Below is a small trained network, with its code and all its weights. Each question gives an input and a class and asks what happens when units are switched off, that is, made to give their printed mean instead of their output.

import numpy as np


def w(rows, s, z=0):
    codes = np.array(rows[::2]) - 128.0
    scale = np.full(codes.shape[1], s)
    scale[-1] = z or s
    return codes * scale


def f(y):
    return np.maximum(y, 0)


def log_softmax(a):
    a = a - a.max(-1, keepdims=True)
    return a - np.log(np.exp(a).sum(-1, keepdims=True))


def net(x, mask):
    res = np.array(x, float).reshape(1, 3) / 4 @ E
    y = f(res @ A[0][:, :-1].T + A[0][:, -1])
    res = res + np.where(mask, y, B[0][:, -1]) @ B[0][:, :-1]
    return log_softmax(res[-1] @ U[:, :-1].T + U[:, -1])


A, B = {}, {}
E = w([
[212,92,86,75,171,87,117,98,70,193],'x0',
[139,195,82,123,251,178,84,104,174,117],'x1',
[85,130,153,14,117,157,187,48,178,183],'x2',
],0.011)
A[0] = w([
[152,95,161,165,97,110,183,164,111,150,89],'neuron 0',
[112,135,190,79,151,151,168,49,181,190,7],'neuron 1',
[226,89,110,100,160,97,103,128,57,166,89],'neuron 2',
[156,129,139,171,124,117,102,142,71,116,254],'neuron 3',
[142,200,84,141,229,184,86,126,162,116,58],'neuron 4',
[180,77,59,113,160,61,78,107,86,177,22],'neuron 5',
[27,177,188,183,96,180,113,207,168,20,69],'neuron 6',
[173,139,91,211,164,90,41,254,69,58,36],'neuron 7',
[121,51,185,144,54,75,174,166,88,138,64],'neuron 8',
],0.009,0.0089)
B[0] = w([
[142,94,87,119,146,85,91,191,161,105,166],'neuron 0',
[38,86,178,74,98,89,203,147,87,92,186],'neuron 1',
[144,139,202,221,142,156,162,46,148,190,204],'neuron 2',
[66,212,134,86,143,173,133,166,2,148,234],'neuron 3',
[93,29,58,181,200,18,58,201,150,61,208],'neuron 4',
[136,73,169,162,140,115,199,91,229,180,183],'neuron 5',
[190,130,189,180,199,157,170,72,137,237,232],'neuron 6',
[12,116,177,37,74,127,224,173,154,112,246],'neuron 7',
[106,42,59,167,210,36,37,172,155,83,200],'neuron 8',
],0.0093,0.013)
U = w([
[115,64,59,192,177,56,47,169,151,75,120],'0',
[63,138,156,2,96,139,205,142,125,117,100],'1',
[174,141,171,245,159,166,170,71,153,215,100],'2',
[128,228,92,87,133,185,51,120,53,151,251],'3',
[186,200,91,151,90,135,68,115,153,84,108],'4',
[219,156,70,124,102,170,122,145,142,98,111],'5',
[186,164,85,160,84,180,109,132,151,82,109],'6',
],0.01,0.023)

Each question gives the input, the list of numbers given to net, and the class t.
The units are the neurons (one row each of A and B). Each row of codes is followed by its name. A weight is (code - 128) times the scale printed after its matrix; where a second scale follows, it is the last column's (A, B and U).
mask holds one flag per neuron, in row order. A switched-off neuron (its flag False) gives its mean, the last column of its row in B, instead of its output. The means were averaged over made-up inputs and are rounded, as every weight is.
A unit's drop is (log p(t) with every unit on - log p(t) with that unit switched off) / (log p(t) with every unit on - log p(t) with every unit switched off).
The circuit of an input: a set's keep is (log p(t) with only the set's units on - log p(t) with every unit switched off) / (log p(t) with every unit on - log p(t) with every unit switched off). Starting from all 9 units, units are removed one at a time, each time the one whose removal leaves the highest keep (on an exact tie, the one counted first), for as long as the keep stays at least 0.8.
circuit, biggest first: the units of the circuit, biggest drop first
unit that matters most: the unit with the biggest drop
k most important neurons: the k neurons with the biggest drops, biggest first
drop of u: that unit's drop, to one decimal
input [3,-4,2], class 0: 4 most important neurons	[neuron 7; neuron 8; neuron 6; neuron 3]
input [0,-6,5], class 0: unit that matters most	neuron 8
input [2,4,-5], class 1: 3 most important neurons	[neuron 7; neuron 8; neuron 3]
input [3,-3,0], class 3: circuit, biggest first	[neuron 4; neuron 6; neuron 7]
input [7,6,-7], class 1: 2 most important neurons	[neuron 7; neuron 6]
input [5,-1,-5], class 1: 2 most important neurons	[neuron 7; neuron 6]
input [-8,3,-8], class 1: 3 most important neurons	[neuron 7; neuron 2; neuron 3]
input [-7,-2,5], class 2: 2 most important neurons	[neuron 6; neuron 7]
input [-3,0,-2], class 3: 2 most important neurons	[neuron 2; neuron 5]
input [-8,7,-3], class 2: 4 most important neurons	[neuron 6; neuron 8; neuron 0; neuron 1]
input [-3,3,-3], class 3: circuit, biggest first	[neuron 8; neuron 5]
input [-4,2,1], class 2: 3 most important neurons	[neuron 6; neuron 3; neuron 7]
input [7,-5,-5], class 2: 3 most important neurons	[neuron 2; neuron 5; neuron 4]
input [6,5,-3], class 2: 2 most important neurons	[neuron 2; neuron 8]
input [5,-8,4], class 0: circuit, biggest first	[neuron 8]
input [-8,-8,-3], class 0: 4 most important neurons	[neuron 8; neuron 0; neuron 2; neuron 5]
input [5,6,2], class 0: 2 most important neurons	[neuron 4; neuron 6]
input [-5,-4,1], class 2: 3 most important neurons	[neuron 6; neuron 4; neuron 7]
input [0,2,0], class 3: 2 most important neurons	[neuron 8; neuron 7]
input [-6,-7,1], class 0: circuit, biggest first	[neuron 8]
input [-3,-1,-7], class 1: drop of neuron 4	0.0
input [-2,-8,1], class 0: drop of neuron 8	0.1
input [8,-4,1], class 2: drop of neuron 2	0.1
input [4,-2,2], class 2: drop of neuron 7	0.9
